Here is a tiny trained network, its code and every weight. The questions are about switching its units off for an input and a class, where a switched-off unit gives its printed mean instead of its output.

import numpy as np


def w(rows, s, z=0):
    codes = np.array(rows[::2]) - 128.0
    scale = np.full(codes.shape[1], s)
    scale[-1] = z or s
    return codes * scale


def norm(h):
    return h / np.sqrt((h * h).mean(-1, keepdims=True) + 1e-5)


def f(y):
    return y / 2 * (1 + np.tanh(0.7978845608 * (y + 0.044715 * y**3)))


def log_softmax(a):
    a = a - a.max(-1, keepdims=True)
    return a - np.log(np.exp(a).sum(-1, keepdims=True))


def net(x, mask):
    res = np.array(x, float).reshape(1, 3) / 4 @ E
    u = 0
    for l in range(2):
        y = f(norm(res) @ A[l][:, :-1].T + A[l][:, -1])
        res = res + np.where(mask[u : u + 8], y, B[l][:, -1]) @ B[l][:, :-1]
        u += 8
    return log_softmax(norm(res)[-1] @ U[:, :-1].T + U[:, -1])


A, B = {}, {}
E = w([
[65,203,71,79,92,83,170,80,149,102],'x0',
[85,254,234,151,124,195,137,183,119,126],'x1',
[115,11,202,104,80,253,125,96,223,142],'x2',
],0.0064)
A[0] = w([
[110,61,152,166,176,152,75,198,84,157,225],'0.n1',
[154,145,123,131,116,241,170,111,147,154,138],'0.n2',
[120,186,155,139,101,112,198,155,145,129,185],'0.n3',
[102,182,55,92,113,90,177,94,161,137,89],'0.n4',
[92,104,142,145,59,204,198,48,140,195,108],'0.n5',
[117,52,42,179,164,29,140,125,133,159,188],'0.n6',
[201,80,38,127,145,78,95,112,78,137,254],'0.n7',
[97,1,81,79,96,107,139,78,202,101,240],'0.n8',
],0.0059,0.0015)
B[0] = w([
[114,200,119,56,61,113,139,119,162,173,194],'0.n1',
[247,154,98,204,104,44,169,57,96,138,164],'0.n2',
[54,94,155,140,117,152,138,180,3,165,166],'0.n3',
[133,70,180,104,133,124,140,105,196,231,178],'0.n4',
[168,139,47,22,197,32,114,167,131,132,182],'0.n5',
[100,179,119,212,88,236,96,73,90,193,224],'0.n6',
[104,180,125,175,226,189,94,55,82,190,235],'0.n7',
[70,49,154,135,36,98,129,96,84,26,253],'0.n8',
],0.006,0.0067)
A[1] = w([
[49,125,104,157,140,116,168,34,70,69,188],'1.n1',
[85,179,191,116,90,86,153,191,51,41,137],'1.n2',
[163,59,109,73,54,119,114,138,116,39,148],'1.n3',
[196,130,143,180,193,146,153,168,120,187,250],'1.n4',
[87,234,148,195,185,150,54,99,38,112,196],'1.n5',
[158,136,159,100,144,87,130,232,162,163,136],'1.n6',
[152,90,176,100,108,90,135,125,162,4,92],'1.n7',
[124,147,167,174,118,185,180,253,116,100,162],'1.n8',
],0.0071,0.0021)
B[1] = w([
[215,58,145,177,32,239,68,219,126,169,197],'1.n1',
[80,1,120,171,192,115,96,118,174,129,181],'1.n2',
[127,186,126,159,194,98,191,81,174,102,173],'1.n3',
[120,247,64,54,152,153,123,140,173,108,169],'1.n4',
[162,135,163,76,199,109,186,112,160,65,251],'1.n5',
[60,94,125,134,21,39,39,186,103,128,150],'1.n6',
[209,164,199,107,191,82,195,144,169,37,151],'1.n7',
[163,132,33,183,83,102,71,137,48,49,166],'1.n8',
],0.0065,0.011)
U = w([
[192,80,166,111,112,75,208,86,198,23,132],'0',
[191,234,91,124,222,139,128,102,82,160,182],'1',
[189,215,116,102,4,101,49,200,139,108,3],'2',
[67,124,113,160,172,58,80,189,80,15,199],'3',
[137,66,109,196,54,197,75,74,95,160,171],'4',
[40,90,139,84,96,79,150,171,141,204,22],'5',
],0.012,0.0017)

Each question gives the input, the list of numbers given to net, and the class t.
The units are the neurons (one row each of A and B). Each row of codes is followed by its name. A weight is (code - 128) times the scale printed after its matrix; where a second scale follows, it is the last column's (A, B and U).
mask holds one flag per neuron, layer by layer. A switched-off neuron (its flag False) gives its mean, the last column of its row in B, instead of its output. The means were averaged over made-up inputs and are rounded, as every weight is.
A unit's drop is (log p(t) with every unit on - log p(t) with that unit switched off) / (log p(t) with every unit on - log p(t) with every unit switched off).
The circuit of an input: a set's keep is (log p(t) with only the set's units on - log p(t) with every unit switched off) / (log p(t) with every unit on - log p(t) with every unit switched off). Starting from the 12 units with the biggest drops (on a tie, the unit counted first), units are removed one at a time, each time the one whose removal leaves the highest keep (on an exact tie, the one counted first), for as long as the keep stays at least 0.8.
units of the circuit, in order: the units of the circuit, biggest drop first
unit that matters most: the unit with the biggest drop
k most important neurons: the k neurons with the biggest drops, biggest first
top k neurons in layer l: the k neurons of layer l with the biggest drops, biggest first
drop of u: that unit's drop, to one decimal
input [4,-8,4], class 4: 2 most important neurons	[0.n6, 1.n5]
input [-8,-3,3], class 0: units of the circuit, in order	[1.n1]
input [-6,5,1], class 2: top 2 neurons in layer 0	[0.n8, 0.n7]
input [7,6,5], class 5: 3 most important neurons	[0.n5, 0.n8, 0.n7]
input [4,2,-3], class 5: top 4 neurons in layer 0	[0.n4, 0.n7, 0.n8, 0.n6]
input [-8,-1,3], class 0: top 2 neurons in layer 0	[0.n6, 0.n7]
input [-3,-7,-6], class 1: top 2 neurons in layer 0	[0.n7, 0.n8]
input [1,5,4], class 2: top 3 neurons in layer 0	[0.n8, 0.n7, 0.n6]
input [-7,0,0], class 2: 2 most important neurons	[0.n1, 0.n6]
input [5,-7,-6], class 4: 3 most important neurons	[1.n1, 0.n5, 1.n3]
input [-1,8,3], class 3: top 3 neurons in layer 1	[1.n2, 1.n1, 1.n8]
input [8,6,-2], class 3: 2 most important neurons	[0.n1, 0.n3]
input [-5,2,0], class 2: 2 most important neurons	[0.n8, 0.n7]
input [8,-3,1], class 4: units of the circuit, in order	[1.n1]
input [-5,7,6], class 2: 2 most important neurons	[0.n7, 0.n8]
input [-1,-7,-3], class 4: 2 most important neurons	[0.n8, 1.n1]
input [-1,5,6], class 2: 3 most important neurons	[0.n8, 0.n7, 1.n5]
input [7,5,-3], class 3: 4 most important neurons	[0.n1, 0.n3, 1.n8, 0.n7]
input [-5,5,-7], class 3: top 2 neurons in layer 0	[0.n7, 0.n6]
input [-2,8,1], class 3: unit that matters most	0.n7
input [1,7,8], class 2: 4 most important neurons	[0.n8, 1.n5, 0.n7, 0.n5]
input [7,3,-2], class 5: 2 most important neurons	[0.n4, 0.n8]
input [6,4,-2], class 5: top 3 neurons in layer 0	[0.n4, 0.n8, 0.n7]
input [-1,4,3], class 2: 3 most important neurons	[0.n8, 0.n7, 0.n6]
input [6,5,-8], class 3: 2 most important neurons	[0.n7, 1.n2]
input [-7,-6,6], class 0: top 3 neurons in layer 1	[1.n3, 1.n7, 1.n1]
input [-5,-5,-3], class 1: top neuron in layer 1	[1.n5]
input [-3,6,-8], class 3: drop of 1.n2	0.1
